Below is a small trained network, with its code and all its weights. Each question gives an input and a target symbol and asks what happens when units are switched off, that is, made to give their printed mean instead of their output.

import numpy as np


def w(rows, s, z=0):
    codes = np.array(rows[::2]) - 128.0
    scale = np.full(codes.shape[1], s)
    scale[-1] = z or s
    return codes * scale


def f(y):
    return np.maximum(y, 0)


def softmax(a):
    e = np.exp(a - a.max(-1, keepdims=True))
    return e / e.sum(-1, keepdims=True)


def log_softmax(a):
    a = a - a.max(-1, keepdims=True)
    return a - np.log(np.exp(a).sum(-1, keepdims=True))


def net(x, mask):
    ids = ['Ψζλμτω'.index(c) for c in x.split()]
    T = len(ids)
    res = E[ids] + P[:T]
    r = res
    for j in range(3):
        rows = slice(4 * j, 4 * j + 4)
        q, k, v = (r @ M[0][rows].T for M in (Q, K, V))
        z = softmax(np.where(np.tri(T) > 0, q @ k.T / 4**0.5, -1e9)) @ v
        o = O[0][rows]
        res = res + np.where(mask[j], z, o[:, -1]) @ o[:, :-1]
    y = f(res @ A[0][:, :-1].T + A[0][:, -1])
    res = res + np.where(mask[3:19], y, B[0][:, -1]) @ B[0][:, :-1]
    return log_softmax(res[-1] @ U[:, :-1].T + U[:, -1])


Q, K, V, O, A, B = {}, {}, {}, {}, {}, {}
E = w([
[123,81,185,128,90,111,193],'Ψ',
[79,161,148,124,57,16,77],'ζ',
[158,36,90,171,109,88,122],'λ',
[101,111,31,81,184,127,135],'μ',
[84,127,139,193,181,3,148],'τ',
[145,142,151,60,177,73,85],'ω',
],0.019)
P = w([
[33,119,193,143,79,182,59],'0',
[11,143,102,85,78,125,172],'1',
[76,113,175,172,129,184,57],'2',
[53,142,81,89,92,111,191],'3',
[124,105,155,169,147,172,70],'4',
[70,151,76,51,102,64,181],'5',
[148,111,156,156,177,130,63],'6',
[120,141,71,63,110,69,202],'7',
[194,111,143,154,188,124,75],'8',
[141,167,63,40,112,32,190],'9',
[246,137,126,165,195,121,93],'10',
[169,204,40,78,110,35,193],'11',
[72,102,177,166,154,203,63],'12',
],0.011)
Q[0] = w([
[180,252,130,116,100,200,149],'head 0',
[199,151,91,95,92,42,174],'head 0',
[70,104,73,36,133,40,212],'head 0',
[154,93,60,37,84,82,188],'head 0',
[138,112,203,121,161,235,78],'head 1',
[121,192,91,143,67,51,126],'head 1',
[160,133,98,66,58,136,172],'head 1',
[94,59,72,90,88,96,231],'head 1',
[54,89,108,34,94,98,195],'head 2',
[110,155,104,42,106,123,144],'head 2',
[144,64,57,75,87,56,57],'head 2',
[135,163,205,138,59,112,70],'head 2',
],0.012)
K[0] = w([
[90,121,153,138,6,108,148],'head 0',
[214,178,71,109,104,111,212],'head 0',
[224,140,118,115,175,59,101],'head 0',
[212,144,108,124,217,43,191],'head 0',
[7,84,143,144,152,197,106],'head 1',
[207,183,162,139,130,102,152],'head 1',
[190,124,158,142,103,64,197],'head 1',
[205,146,122,102,231,65,163],'head 1',
[124,157,86,70,91,153,78],'head 2',
[122,190,84,33,111,127,129],'head 2',
[232,182,79,103,66,122,54],'head 2',
[135,122,237,153,76,86,138],'head 2',
],0.012)
V[0] = w([
[154,130,188,143,86,132,109],'head 0',
[118,1,84,179,98,87,67],'head 0',
[117,82,155,194,129,27,183],'head 0',
[174,69,46,114,112,118,105],'head 0',
[119,130,154,214,212,87,157],'head 1',
[161,82,104,138,90,104,142],'head 1',
[139,110,99,65,171,161,80],'head 1',
[155,113,127,119,102,172,101],'head 1',
[129,126,110,123,180,88,135],'head 2',
[117,96,141,194,158,114,134],'head 2',
[114,106,153,147,110,72,144],'head 2',
[179,113,74,97,94,108,85],'head 2',
],0.0096)
O[0] = w([
[193,115,103,123,190,69,156,2],'head 0',
[86,129,161,219,194,241,145,178],'head 0',
[66,124,167,174,172,84,103,103],'head 0',
[57,73,129,184,157,255,192,209],'head 0',
[112,161,161,116,102,61,39,112],'head 1',
[79,155,163,131,95,190,166,131],'head 1',
[186,105,111,127,133,119,157,188],'head 1',
[198,139,119,182,114,177,165,80],'head 1',
[104,55,89,36,159,82,136,199],'head 2',
[130,109,141,115,207,30,99,107],'head 2',
[140,129,173,209,151,128,200,129],'head 2',
[87,107,159,143,98,202,83,180],'head 2',
],0.0076,0.0093)
A[0] = w([
[165,100,198,160,115,169,52,64],'neuron 0',
[145,155,98,76,113,136,108,111],'neuron 1',
[177,34,175,172,106,92,152,69],'neuron 2',
[187,146,194,101,199,160,49,122],'neuron 3',
[173,90,118,180,192,143,33,2],'neuron 4',
[136,177,167,108,196,69,117,13],'neuron 5',
[104,166,124,105,82,148,198,83],'neuron 6',
[201,109,249,158,139,148,131,10],'neuron 7',
[114,79,204,109,36,99,146,213],'neuron 8',
[227,120,142,102,209,130,94,199],'neuron 9',
[129,119,81,103,88,50,141,41],'neuron 10',
[231,202,50,128,132,112,132,24],'neuron 11',
[147,65,226,172,126,152,85,251],'neuron 12',
[161,111,116,103,69,168,162,58],'neuron 13',
[200,78,125,196,130,178,73,51],'neuron 14',
[80,31,106,88,169,87,168,176],'neuron 15',
],0.011,0.0045)
B[0] = w([
[90,155,92,104,52,121,96,149],'neuron 0',
[120,64,117,232,112,94,176,154],'neuron 1',
[148,137,132,153,68,130,162,154],'neuron 2',
[126,148,254,69,84,237,162,139],'neuron 3',
[234,32,141,173,41,151,119,155],'neuron 4',
[131,95,115,123,178,209,125,143],'neuron 5',
[204,45,164,154,84,106,105,164],'neuron 6',
[143,101,22,42,89,142,166,145],'neuron 7',
[94,129,35,125,98,143,145,168],'neuron 8',
[30,126,179,130,118,168,101,144],'neuron 9',
[205,147,111,94,114,117,231,152],'neuron 10',
[103,129,174,108,30,89,105,131],'neuron 11',
[171,179,84,131,124,41,143,185],'neuron 12',
[102,168,108,131,102,116,93,157],'neuron 13',
[213,126,181,131,12,61,110,157],'neuron 14',
[156,196,123,171,135,109,115,250],'neuron 15',
],0.0098,0.02)
U = w([
[127,107,141,161,93,80,81,2],'Ψ',
[102,145,198,128,94,114,131,202],'ζ',
[100,122,191,225,129,99,167,88],'λ',
[89,1,67,170,123,156,80,220],'μ',
[82,195,125,147,102,66,40,99],'τ',
[140,142,109,91,128,89,171,160],'ω',
],0.0066,0.0041)

Each question gives the input, a string of symbols that net reads in full, and the target symbol t.
The units are the heads (4 rows each of Q, K, V and O) and the neurons (one row each of A and B). Each row of codes is followed by its name. A weight is (code - 128) times the scale printed after its matrix; where a second scale follows, it is the last column's (O, A, B and U).
mask holds one flag per unit, heads first, then neurons. A switched-off unit (its flag False) gives its mean, the last column of its rows in O or B, instead of its output. The means were averaged over made-up inputs and are rounded, as every weight is.
A unit's drop is (log p(t) with every unit on - log p(t) with that unit switched off) / (log p(t) with every unit on - log p(t) with every unit switched off).
The circuit of an input: a set's keep is (log p(t) with only the set's units on - log p(t) with every unit switched off) / (log p(t) with every unit on - log p(t) with every unit switched off). Starting from the 12 units with the biggest drops (on a tie, the unit counted first), units are removed one at a time, each time the one whose removal leaves the highest keep (on an exact tie, the one counted first), for as long as the keep stays at least 0.8.
circuit, biggest first: the units of the circuit, biggest drop first
k most important neurons: the k neurons with the biggest drops, biggest first
heads that matter: for each layer, one digit per head in row order, 1 if its drop is at least 0.15 and else 0, layers parted by /
drop when u is switched off: that unit's drop, to one decimal
input μ μ λ λ μ λ ζ Ψ μ μ τ Ψ, target τ: circuit, biggest first => [head 1]
input μ λ μ ζ ζ μ μ μ μ ω ω λ, target ω: circuit, biggest first => [neuron 10; head 0]
input λ λ μ μ μ μ ω μ μ μ, target μ: circuit, biggest first => [head 2; neuron 12]
input λ ζ μ ω τ μ Ψ Ψ τ Ψ, target τ: circuit, biggest first => [head 0; head 1]
input Ψ μ τ ω λ ζ, target ω: circuit, biggest first => [head 0; neuron 10]
input λ μ ζ Ψ, target μ: heads that matter => 000
input μ μ μ μ μ μ Ψ, target ω: circuit, biggest first => [neuron 7; neuron 12; head 2]
input Ψ ω λ ω μ μ μ Ψ λ ζ, target λ: heads that matter => 101
input μ τ ω λ, target ω: circuit, biggest first => [head 0; neuron 10]
input Ψ λ μ ω, target ω: circuit, biggest first => [head 0; neuron 10]
input ζ ω Ψ ω μ μ λ Ψ, target μ: 3 most important neurons => [neuron 8; neuron 6; neuron 12]
input λ ζ τ λ, target τ: heads that matter => 110
input Ψ μ λ τ, target τ: heads that matter => 010
input λ λ μ μ μ λ λ μ λ, target Ψ: heads that matter => 000
input μ ζ ω μ, target ω: heads that matter => 100
input μ ζ τ ω Ψ μ τ μ, target τ: most important neuron => [neuron 15]
input μ μ ω μ λ μ ζ λ ζ Ψ, target λ: drop when neuron 8 is switched off => -0.2
input λ μ ζ ζ μ ζ μ λ μ λ Ψ Ψ, target λ: drop when neuron 10 is switched off => 0.0
input λ μ τ μ λ, target Ψ: drop when neuron 4 is switched off => 0.2
